Here is a tiny trained network, its code and every weight. The questions are about switching its units off for an input and a class, where a switched-off unit gives its printed mean instead of its output.

import numpy as np


def w(rows, s, z=0):
    codes = np.array(rows[::2]) - 128.0
    scale = np.full(codes.shape[1], s)
    scale[-1] = z or s
    return codes * scale


def norm(h):
    return h / np.sqrt((h * h).mean(-1, keepdims=True) + 1e-5)


def f(y):
    return y / 2 * (1 + np.tanh(0.7978845608 * (y + 0.044715 * y**3)))


def log_softmax(a):
    a = a - a.max(-1, keepdims=True)
    return a - np.log(np.exp(a).sum(-1, keepdims=True))


def net(x, mask):
    res = np.array(x, float).reshape(1, 2) / 4 @ E
    u = 0
    for l in range(3):
        y = f(norm(res) @ A[l][:, :-1].T + A[l][:, -1])
        res = res + np.where(mask[u : u + 5], y, B[l][:, -1]) @ B[l][:, :-1]
        u += 5
    return log_softmax(norm(res)[-1] @ U[:, :-1].T + U[:, -1])


A, B = {}, {}
E = w([
[1,210,175,63,152,139,48],'x0',
[143,120,78,42,76,176,124],'x1',
],0.0095)
A[0] = w([
[82,110,139,254,252,49,94,2],'0.n0',
[161,154,227,227,147,74,60,36],'0.n1',
[196,110,187,62,15,84,134,249],'0.n2',
[207,115,43,111,209,86,103,50],'0.n3',
[92,174,159,64,165,92,13,98],'0.n4',
],0.0064,0.0016)
B[0] = w([
[164,176,91,28,2,167,92,226],'0.n0',
[133,180,102,62,129,54,155,194],'0.n1',
[168,66,137,158,97,179,161,190],'0.n2',
[115,229,184,172,147,179,70,147],'0.n3',
[199,65,148,170,136,165,154,253],'0.n4',
],0.0091,0.0057)
A[1] = w([
[71,184,192,27,242,215,3,120],'1.n0',
[171,102,2,203,134,112,97,2],'1.n1',
[179,171,94,192,127,180,66,59],'1.n2',
[122,188,111,100,46,168,130,87],'1.n3',
[184,60,174,154,82,223,163,222],'1.n4',
],0.0077,0.0016)
B[1] = w([
[165,90,124,254,69,208,183,226],'1.n0',
[72,164,163,244,20,194,139,152],'1.n1',
[231,56,253,46,108,96,114,141],'1.n2',
[216,150,115,62,159,104,116,183],'1.n3',
[13,193,162,102,204,83,105,255],'1.n4',
],0.0066,0.01)
A[2] = w([
[229,119,114,83,178,26,120,55],'2.n0',
[70,149,168,169,252,37,88,2],'2.n1',
[177,173,69,125,64,199,57,221],'2.n2',
[157,119,123,254,123,139,114,154],'2.n3',
[48,154,55,63,78,208,129,163],'2.n4',
],0.0067,0.00084)
B[2] = w([
[127,179,129,98,103,85,44,170],'2.n0',
[175,91,148,103,172,99,43,166],'2.n1',
[149,159,139,135,150,56,118,254],'2.n2',
[202,54,31,219,136,104,127,248],'2.n3',
[97,176,13,85,78,2,122,241],'2.n4',
],0.008,0.0042)
U = w([
[144,5,151,204,155,156,169,254],'0',
[45,108,36,2,80,48,132,68],'1',
[61,67,233,57,245,34,60,71],'2',
],0.0059,0.0016)

Each question gives the input, the list of numbers given to net, and the class t.
The units are the neurons (one row each of A and B). Each row of codes is followed by its name. A weight is (code - 128) times the scale printed after its matrix; where a second scale follows, it is the last column's (A, B and U).
mask holds one flag per neuron, layer by layer. A switched-off neuron (its flag False) gives its mean, the last column of its row in B, instead of its output. The means were averaged over made-up inputs and are rounded, as every weight is.
A unit's drop is (log p(t) with every unit on - log p(t) with that unit switched off) / (log p(t) with every unit on - log p(t) with every unit switched off).
The circuit of an input: a set's keep is (log p(t) with only the set's units on - log p(t) with every unit switched off) / (log p(t) with every unit on - log p(t) with every unit switched off). Starting from the 12 units with the biggest drops (on a tie, the unit counted first), units are removed one at a time, each time the one whose removal leaves the highest keep (on an exact tie, the one counted first), for as long as the keep stays at least 0.8.
units of the circuit, in order: the units of the circuit, biggest drop first
most important unit: the unit with the biggest drop
k most important neurons of layer l: the k neurons of layer l with the biggest drops, biggest first
drop of u: that unit's drop, to one decimal
input [-1,-5], class 1: units of the circuit, in order => [0.n0]
input [-3,0], class 2: units of the circuit, in order => [1.n4 1.n0 0.n1]
input [3,-6], class 1: 2 most important neurons of layer 0 => [0.n0 0.n1]
input [3,0], class 2: 2 most important neurons of layer 2 => [2.n1 2.n3]
input [-1,-1], class 2: 2 most important neurons of layer 1 => [1.n3 1.n0]
input [-2,1], class 2: 2 most important neurons of layer 1 => [1.n4 1.n0]
input [3,2], class 2: units of the circuit, in order => [0.n4 1.n4 0.n0]
input [4,3], class 0: 2 most important neurons of layer 0 => [0.n0 0.n2]
input [-3,3], class 2: 2 most important neurons of layer 2 => [2.n3 2.n1]
input [-3,-2], class 2: 2 most important neurons of layer 1 => [1.n0 1.n2]
input [-3,1], class 2: 2 most important neurons of layer 0 => [0.n3 0.n4]
input [-1,1], class 2: 2 most important neurons of layer 1 => [1.n4 1.n0]
input [5,1], class 0: drop of 1.n0 => 0.3
input [4,-7], class 1: drop of 0.n0 => 1.6
input [5,3], class 0: drop of 0.n0 => 0.1
input [2,-4], class 1: drop of 0.n1 => 0.1
input [2,1], class 2: most important unit => 0.n4
input [5,-7], class 1: 3 most important neurons of layer 0 => [0.n0 0.n1 0.n3]
